Below is a small trained network, with its code and all its weights. Each question gives an input and a class and asks what happens when units are switched off, that is, made to give their printed mean instead of their output.

import numpy as np


def w(rows, s, z=0):
    codes = np.array(rows[::2]) - 128.0
    scale = np.full(codes.shape[1], s)
    scale[-1] = z or s
    return codes * scale


def norm(h):
    return h / np.sqrt((h * h).mean(-1, keepdims=True) + 1e-5)


def f(y):
    return np.maximum(y, 0)


def log_softmax(a):
    a = a - a.max(-1, keepdims=True)
    return a - np.log(np.exp(a).sum(-1, keepdims=True))


def net(x, mask):
    res = np.array(x, float).reshape(1, 6) / 4 @ E
    u = 0
    for l in range(2):
        y = f(norm(res) @ A[l][:, :-1].T + A[l][:, -1])
        res = res + np.where(mask[u : u + 15], y, B[l][:, -1]) @ B[l][:, :-1]
        u += 15
    return log_softmax(norm(res)[-1] @ U[:, :-1].T + U[:, -1])


A, B = {}, {}
E = w([
[2,171,130,248],'x0',
[42,116,72,47],'x1',
[148,50,41,170],'x2',
[125,128,125,129],'x3',
[167,238,46,125],'x4',
[130,130,130,126],'x5',
],0.0067)
A[0] = w([
[103,157,125,176,39],'0.n1',
[78,154,142,184,9],'0.n2',
[151,142,157,158,48],'0.n3',
[99,81,58,201,95],'0.n4',
[87,131,124,171,3],'0.n5',
[95,180,176,131,60],'0.n6',
[130,99,75,175,79],'0.n7',
[102,152,148,104,74],'0.n8',
[151,149,171,238,65],'0.n9',
[89,137,125,154,19],'0.n10',
[111,137,125,154,25],'0.n11',
[82,186,188,131,73],'0.n12',
[113,220,67,185,93],'0.n13',
[4,132,84,93,66],'0.n14',
[55,61,193,185,113],'0.n15',
],0.021,0.0056)
B[0] = w([
[106,43,147,112,168],'0.n1',
[107,3,173,100,184],'0.n2',
[148,128,97,162,147],'0.n3',
[132,164,235,159,219],'0.n4',
[94,34,161,108,161],'0.n5',
[135,163,201,138,177],'0.n6',
[127,175,187,144,181],'0.n7',
[136,161,150,158,153],'0.n8',
[197,121,56,214,209],'0.n9',
[110,49,151,112,155],'0.n10',
[93,81,142,124,138],'0.n11',
[125,170,221,150,195],'0.n12',
[56,165,54,59,236],'0.n13',
[189,108,62,213,254],'0.n14',
[64,175,56,60,239],'0.n15',
],0.04,0.0093)
A[1] = w([
[142,126,150,155,100],'1.n1',
[180,107,93,156,20],'1.n2',
[73,118,111,64,142],'1.n3',
[109,124,134,150,176],'1.n4',
[162,138,87,182,49],'1.n5',
[216,60,143,25,79],'1.n6',
[148,167,144,132,88],'1.n7',
[115,157,69,138,105],'1.n8',
[205,67,130,43,69],'1.n9',
[86,187,83,2,5],'1.n10',
[74,158,127,99,123],'1.n11',
[92,160,75,69,47],'1.n12',
[242,82,62,194,6],'1.n13',
[248,101,133,58,231],'1.n14',
[155,181,253,130,51],'1.n15',
],0.019,0.0019)
B[1] = w([
[145,150,123,128,159],'1.n1',
[166,101,138,164,181],'1.n2',
[186,111,142,68,203],'1.n3',
[139,163,110,106,167],'1.n4',
[180,106,102,149,203],'1.n5',
[11,57,122,115,228],'1.n6',
[77,129,138,126,170],'1.n7',
[184,125,163,121,197],'1.n8',
[32,64,108,131,213],'1.n9',
[186,158,125,3,241],'1.n10',
[165,165,82,112,182],'1.n11',
[186,156,127,88,202],'1.n12',
[231,74,129,197,254],'1.n13',
[28,76,40,164,246],'1.n14',
[82,212,240,174,224],'1.n15',
],0.038,0.0091)
U = w([
[6,18,103,100,67],'0',
[148,131,146,118,254],'1',
[147,134,144,119,235],'2',
[221,116,79,221,49],'3',
[173,194,83,2,55],'4',
[77,223,222,166,44],'5',
],0.011,0.0092)

Each question gives the input, the list of numbers given to net, and the class t.
The units are the neurons (one row each of A and B). Each row of codes is followed by its name. A weight is (code - 128) times the scale printed after its matrix; where a second scale follows, it is the last column's (A, B and U).
mask holds one flag per neuron, layer by layer. A switched-off neuron (its flag False) gives its mean, the last column of its row in B, instead of its output. The means were averaged over made-up inputs and are rounded, as every weight is.
A unit's drop is (log p(t) with every unit on - log p(t) with that unit switched off) / (log p(t) with every unit on - log p(t) with every unit switched off).
The circuit of an input: a set's keep is (log p(t) with only the set's units on - log p(t) with every unit switched off) / (log p(t) with every unit on - log p(t) with every unit switched off). Starting from the 12 units with the biggest drops (on a tie, the unit counted first), units are removed one at a time, each time the one whose removal leaves the highest keep (on an exact tie, the one counted first), for as long as the keep stays at least 0.8.
units of the circuit, in order: the units of the circuit, biggest drop first
top k neurons: the k neurons with the biggest drops, biggest first
k most important neurons of layer l: the k neurons of layer l with the biggest drops, biggest first
input [-1,7,-7,3,5,1], class 3: top neuron	(0.n14)
input [4,-5,2,-7,-8,0], class 4: top 2 neurons	(0.n15, 0.n14)
input [-7,-7,6,-3,8,-2], class 4: units of the circuit, in order	(0.n2, 0.n14)
input [5,-7,1,4,-5,-1], class 3: top 2 neurons	(0.n9, 0.n13)
input [0,5,-6,5,7,-4], class 4: top 3 neurons	(0.n13, 0.n4, 0.n9)
input [-1,-7,-8,-3,5,6], class 5: top 3 neurons	(0.n12, 0.n14, 0.n6)
input [3,-2,-6,-2,-5,1], class 5: top 2 neurons	(0.n12, 0.n6)
input [-8,1,8,-1,8,1], class 0: units of the circuit, in order	(0.n15, 0.n14, 1.n6)
input [2,6,-8,-1,-4,-2], class 5: top 3 neurons	(0.n12, 0.n6, 0.n9)
input [-7,2,4,3,-8,-2], class 4: top 3 neurons	(0.n14, 0.n9, 0.n2)
input [-1,8,-3,5,8,4], class 3: top 2 neurons	(0.n14, 0.n15)
input [-2,7,7,-5,-4,3], class 3: top 2 neurons	(0.n14, 0.n12)
input [-2,-6,-5,-1,-4,-3], class 3: top 2 neurons	(0.n9, 0.n4)
input [1,-4,8,-7,2,-7], class 5: units of the circuit, in order	(0.n4)
input [7,-6,-1,1,-8,-2], class 4: 2 most important neurons of layer 0	(0.n15, 0.n14)
input [6,2,8,-1,7,5], class 5: 2 most important neurons of layer 0	(0.n4, 0.n7)
input [1,-3,-7,3,6,6], class 5: 3 most important neurons of layer 0	(0.n12, 0.n6, 0.n15)
input [-1,8,5,0,-7,5], class 3: 2 most important neurons of layer 0	(0.n14, 0.n13)
input [2,-8,-4,-7,-6,-7], class 3: 2 most important neurons of layer 0	(0.n9, 0.n13)
input [2,-4,0,3,-2,3], class 3: units of the circuit, in order	(0.n9)
input [1,-6,-2,-1,-5,-1], class 3: 3 most important neurons of layer 0	(0.n9, 0.n13, 0.n3)
input [3,-6,7,1,-8,5], class 4: 2 most important neurons of layer 0	(0.n15, 0.n14)
